Below is a small trained network, with its code and all its weights. Each question gives an input and a class and asks what happens when units are switched off, that is, made to give their printed mean instead of their output.

import numpy as np


def w(rows, s, z=0):
    codes = np.array(rows[::2]) - 128.0
    scale = np.full(codes.shape[1], s)
    scale[-1] = z or s
    return codes * scale


def f(y):
    return np.maximum(y, 0)


def log_softmax(a):
    a = a - a.max(-1, keepdims=True)
    return a - np.log(np.exp(a).sum(-1, keepdims=True))


def net(x, mask):
    res = np.array(x, float).reshape(1, 7) / 4 @ E
    y = f(res @ A[0][:, :-1].T + A[0][:, -1])
    res = res + np.where(mask, y, B[0][:, -1]) @ B[0][:, :-1]
    return log_softmax(res[-1] @ U[:, :-1].T + U[:, -1])


A, B = {}, {}
E = w([
[4,67,156,205,160,109,203],'x0',
[114,137,110,120,105,133,141],'x1',
[100,144,88,110,82,138,154],'x2',
[131,125,132,129,131,128,126],'x3',
[97,124,120,26,214,218,158],'x4',
[219,118,62,120,215,26,202],'x5',
[97,98,218,17,79,14,132],'x6',
],0.011)
A[0] = w([
[44,72,180,173,140,133,184,145],'n0',
[116,136,132,169,71,67,129,95],'n1',
[163,202,134,120,177,106,63,138],'n2',
[213,128,132,92,77,170,70,148],'n3',
[180,113,146,189,45,92,99,70],'n4',
[43,113,163,187,188,108,226,170],'n5',
[116,160,114,58,186,148,133,124],'n6',
[143,156,103,164,195,151,109,4],'n7',
[95,125,181,90,100,100,124,53],'n8',
[136,144,117,196,86,93,96,128],'n9',
[97,171,111,91,195,161,134,51],'n10',
[96,89,140,77,139,181,93,53],'n11',
[76,129,205,149,59,206,5,31],'n12',
[112,110,125,81,164,151,129,57],'n13',
[122,130,161,74,169,176,185,51],'n14',
[200,124,78,126,190,46,216,10],'n15',
[89,98,151,55,129,78,90,83],'n16',
[188,172,117,50,102,134,48,148],'n17',
[75,102,200,41,117,51,159,127],'n18',
[150,79,142,73,132,175,142,120],'n19',
[159,108,157,68,103,32,177,65],'n20',
[179,232,132,93,126,137,114,178],'n21',
[202,144,80,92,118,134,128,137],'n22',
[140,157,69,223,161,199,145,150],'n23',
],0.012,0.002)
B[0] = w([
[54,83,132,156,157,78,130,225],'n0',
[154,151,69,165,172,103,104,182],'n1',
[104,109,156,123,128,107,129,175],'n2',
[59,68,119,120,143,91,143,206],'n3',
[152,206,88,180,194,47,98,197],'n4',
[27,93,151,134,130,85,103,239],'n5',
[151,156,98,209,162,92,135,187],'n6',
[141,127,150,131,132,184,109,173],'n7',
[137,137,131,107,106,166,102,187],'n8',
[192,180,60,144,205,89,87,183],'n9',
[181,180,75,126,172,113,86,177],'n10',
[146,202,117,158,184,106,137,178],'n11',
[148,172,222,177,68,165,235,249],'n12',
[175,167,80,155,180,87,139,166],'n13',
[153,182,49,169,183,85,118,184],'n14',
[110,175,175,128,92,185,254,232],'n15',
[199,123,152,89,80,200,91,196],'n16',
[48,39,101,135,141,84,139,221],'n17',
[149,111,128,84,95,196,61,237],'n18',
[137,170,95,157,162,75,90,168],'n19',
[182,112,145,82,112,144,122,205],'n20',
[48,75,132,131,106,95,104,193],'n21',
[85,115,129,114,108,134,153,188],'n22',
[198,66,159,32,69,225,35,223],'n23',
],0.0097,0.019)
U = w([
[45,39,117,130,124,69,115,222],'0',
[180,89,125,89,92,163,54,165],'1',
[164,189,76,154,157,60,101,118],'2',
[130,156,155,137,93,134,250,7],'3',
],0.019,0.0021)

Each question gives the input, the list of numbers given to net, and the class t.
The units are the neurons (one row each of A and B). Each row of codes is followed by its name. A weight is (code - 128) times the scale printed after its matrix; where a second scale follows, it is the last column's (A, B and U).
mask holds one flag per neuron, in row order. A switched-off neuron (its flag False) gives its mean, the last column of its row in B, instead of its output. The means were averaged over made-up inputs and are rounded, as every weight is.
A unit's drop is (log p(t) with every unit on - log p(t) with that unit switched off) / (log p(t) with every unit on - log p(t) with every unit switched off).
The circuit of an input: a set's keep is (log p(t) with only the set's units on - log p(t) with every unit switched off) / (log p(t) with every unit on - log p(t) with every unit switched off). Starting from the 12 units with the biggest drops (on a tie, the unit counted first), units are removed one at a time, each time the one whose removal leaves the highest keep (on an exact tie, the one counted first), for as long as the keep stays at least 0.8.
units of the circuit, in order: the units of the circuit, biggest drop first
most important unit: the unit with the biggest drop
top k neurons: the k neurons with the biggest drops, biggest first
drop when u is switched off: that unit's drop, to one decimal
input [7,-7,2,7,-8,1,-8], class 1: most important unit -> n23
input [-6,-1,2,-5,-8,-2,4], class 2: top 2 neurons -> [n4; n9]
input [-2,-4,-5,1,2,4,2], class 3: top 2 neurons -> [n15; n23]
input [4,0,-7,-2,-8,-4,7], class 2: top 4 neurons -> [n4; n23; n1; n9]
input [7,2,6,4,7,7,-8], class 1: top 3 neurons -> [n23; n12; n17]
input [3,1,6,-5,-8,4,6], class 2: top 3 neurons -> [n4; n23; n1]
input [-8,-8,8,6,-4,-8,3], class 0: top 3 neurons -> [n17; n3; n15]
input [3,-6,8,-4,6,-1,-6], class 1: top 2 neurons -> [n23; n4]
input [-1,-2,0,-7,4,7,8], class 1: top 2 neurons -> [n18; n12]
input [5,-7,0,7,-5,-8,-6], class 3: top 2 neurons -> [n12; n18]
input [-6,-7,8,-2,-6,-2,-4], class 0: top 3 neurons -> [n3; n17; n21]
input [-6,5,0,-5,6,6,1], class 0: top 3 neurons -> [n17; n12; n21]
input [2,-4,8,-5,0,8,-7], class 3: top 3 neurons -> [n15; n18; n16]
input [-6,8,-6,-5,-4,-8,-1], class 3: units of the circuit, in order -> [n12]
input [3,-4,0,-6,6,-3,-5], class 2: top 3 neurons -> [n18; n14; n11]
input [5,-3,7,-4,-8,-6,8], class 1: top 2 neurons -> [n18; n16]
input [3,2,-5,4,-7,8,0], class 3: top 3 neurons -> [n15; n14; n10]
input [-8,6,0,1,-6,1,6], class 0: drop when n17 is switched off -> 0.5
input [-2,-2,5,8,-2,6,4], class 3: drop when n23 is switched off -> 0.4
input [3,0,8,6,3,-4,-7], class 1: drop when n21 is switched off -> 0.0
input [1,4,-6,-1,5,8,-1], class 3: drop when n15 is switched off -> 3.6
input [7,7,-6,5,8,-5,-6], class 2: most important unit -> n10
